Below are the code and all the weights of a small trained network. Each question names an input and a class and asks about switching units off, where a switched-off unit gives its printed mean instead of its output.

import numpy as np


def w(rows, s, z=0):
    codes = np.array(rows[::2]) - 128.0
    scale = np.full(codes.shape[1], s)
    scale[-1] = z or s
    return codes * scale


def norm(h):
    return h / np.sqrt((h * h).mean(-1, keepdims=True) + 1e-5)


def f(y):
    return np.maximum(y, 0)


def log_softmax(a):
    a = a - a.max(-1, keepdims=True)
    return a - np.log(np.exp(a).sum(-1, keepdims=True))


def net(x, mask):
    res = np.array(x, float).reshape(1, 4) / 4 @ E
    u = 0
    for l in range(2):
        y = f(norm(res) @ A[l][:, :-1].T + A[l][:, -1])
        res = res + np.where(mask[u : u + 14], y, B[l][:, -1]) @ B[l][:, :-1]
        u += 14
    return log_softmax(norm(res)[-1] @ U[:, :-1].T + U[:, -1])


A, B = {}, {}
E = w([
[127,128,127,129,128],'x0',
[57,103,12,144,112],'x1',
[26,120,200,106,185],'x2',
[175,169,98,123,249],'x3',
],0.014)
A[0] = w([
[191,142,185,117,113,114],'L0N0',
[119,123,88,125,163,105],'L0N1',
[205,142,187,128,183,89],'L0N2',
[86,130,141,122,229,57],'L0N3',
[176,124,124,133,156,97],'L0N4',
[150,147,146,134,88,23],'L0N5',
[75,130,242,122,172,107],'L0N6',
[4,128,143,126,183,63],'L0N7',
[177,122,183,128,94,10],'L0N8',
[58,131,177,133,107,113],'L0N9',
[121,126,134,148,85,123],'L0N10',
[125,127,195,129,68,125],'L0N11',
[118,134,63,130,192,99],'L0N12',
[72,131,104,125,50,105],'L0N13',
],0.035,0.014)
B[0] = w([
[89,68,103,107,173,223],'L0N0',
[118,150,91,118,94,170],'L0N1',
[206,79,154,148,94,247],'L0N2',
[225,148,106,61,187,208],'L0N3',
[110,120,119,141,69,181],'L0N4',
[115,128,138,138,177,146],'L0N5',
[139,254,159,163,108,249],'L0N6',
[72,59,106,91,215,229],'L0N7',
[85,110,137,133,188,174],'L0N8',
[62,155,130,167,104,204],'L0N9',
[163,135,135,112,165,170],'L0N10',
[71,151,74,84,126,212],'L0N11',
[108,167,67,90,74,206],'L0N12',
[185,90,170,169,122,212],'L0N13',
],0.068,0.019)
A[1] = w([
[52,103,151,157,147,63],'L1N0',
[121,147,123,118,158,80],'L1N1',
[86,221,193,204,86,26],'L1N2',
[177,135,189,133,149,86],'L1N3',
[189,18,199,171,3,62],'L1N4',
[225,203,158,152,116,6],'L1N5',
[36,76,154,168,179,23],'L1N6',
[20,56,168,145,184,20],'L1N7',
[83,91,124,144,121,94],'L1N8',
[48,214,113,150,36,117],'L1N9',
[154,87,154,160,208,163],'L1N10',
[153,148,153,113,133,2],'L1N11',
[152,147,139,64,108,114],'L1N12',
[95,168,144,76,165,39],'L1N13',
],0.034,0.0069)
B[1] = w([
[196,148,148,156,140,180],'L1N0',
[159,70,134,139,70,155],'L1N1',
[142,90,85,46,79,173],'L1N2',
[157,164,129,141,129,165],'L1N3',
[109,76,44,44,204,255],'L1N4',
[127,139,193,189,149,191],'L1N5',
[171,156,198,142,139,212],'L1N6',
[190,164,190,166,142,228],'L1N7',
[145,168,124,162,158,159],'L1N8',
[72,173,107,135,99,207],'L1N9',
[99,129,152,128,73,213],'L1N10',
[114,97,158,166,120,137],'L1N11',
[2,46,200,200,148,165],'L1N12',
[169,15,123,179,44,178],'L1N13',
],0.07,0.023)
U = w([
[179,167,228,197,148,174],'0',
[109,29,23,62,188,11],'1',
[13,223,56,134,6,200],'2',
],0.018,0.0013)

Each question gives the input, the list of numbers given to net, and the class t.
The units are the neurons (one row each of A and B). Each row of codes is followed by its name. A weight is (code - 128) times the scale printed after its matrix; where a second scale follows, it is the last column's (A, B and U).
mask holds one flag per neuron, layer by layer. A switched-off neuron (its flag False) gives its mean, the last column of its row in B, instead of its output. The means were averaged over made-up inputs and are rounded, as every weight is.
A unit's drop is (log p(t) with every unit on - log p(t) with that unit switched off) / (log p(t) with every unit on - log p(t) with every unit switched off).
The circuit of an input: a set's keep is (log p(t) with only the set's units on - log p(t) with every unit switched off) / (log p(t) with every unit on - log p(t) with every unit switched off). Starting from the 12 units with the biggest drops (on a tie, the unit counted first), units are removed one at a time, each time the one whose removal leaves the highest keep (on an exact tie, the one counted first), for as long as the keep stays at least 0.8.
circuit, biggest first: the units of the circuit, biggest drop first
unit that matters most: the unit with the biggest drop
top k neurons: the k neurons with the biggest drops, biggest first
top k neurons in layer l: the k neurons of layer l with the biggest drops, biggest first
drop when u is switched off: that unit's drop, to one decimal
input [6,0,8,-5], class 2: circuit, biggest first	L0N9
input [-8,2,5,6], class 1: top 2 neurons	L0N7, L0N3
input [3,-6,-1,6], class 1: circuit, biggest first	L0N2, L1N4
input [-5,-8,-6,1], class 1: top 2 neurons in layer 1	L1N4, L1N5
input [-6,1,4,7], class 1: top 4 neurons	L0N7, L0N3, L0N12, L1N7
input [7,-6,5,0], class 2: top 2 neurons in layer 0	L0N6, L0N9
input [-2,2,0,-5], class 1: top 4 neurons	L0N13, L0N7, L0N0, L0N6
input [0,8,7,0], class 0: top 4 neurons	L0N7, L1N4, L1N7, L0N9
input [3,2,-6,0], class 1: top 4 neurons	L0N6, L0N7, L0N11, L0N3
input [7,-1,-6,6], class 1: top 2 neurons in layer 0	L0N6, L0N2
input [5,7,2,0], class 0: top 4 neurons	L0N7, L1N4, L0N3, L0N2
input [8,-5,2,0], class 2: top 3 neurons in layer 0	L0N6, L0N11, L0N13
input [1,-2,3,-3], class 2: drop when L0N6 is switched off	0.4
input [-5,2,-7,2], class 2: drop when L0N2 is switched off	0.4
input [8,2,2,4], class 1: unit that matters most	L0N3
input [1,7,8,-4], class 0: drop when L0N7 is switched off	3.1
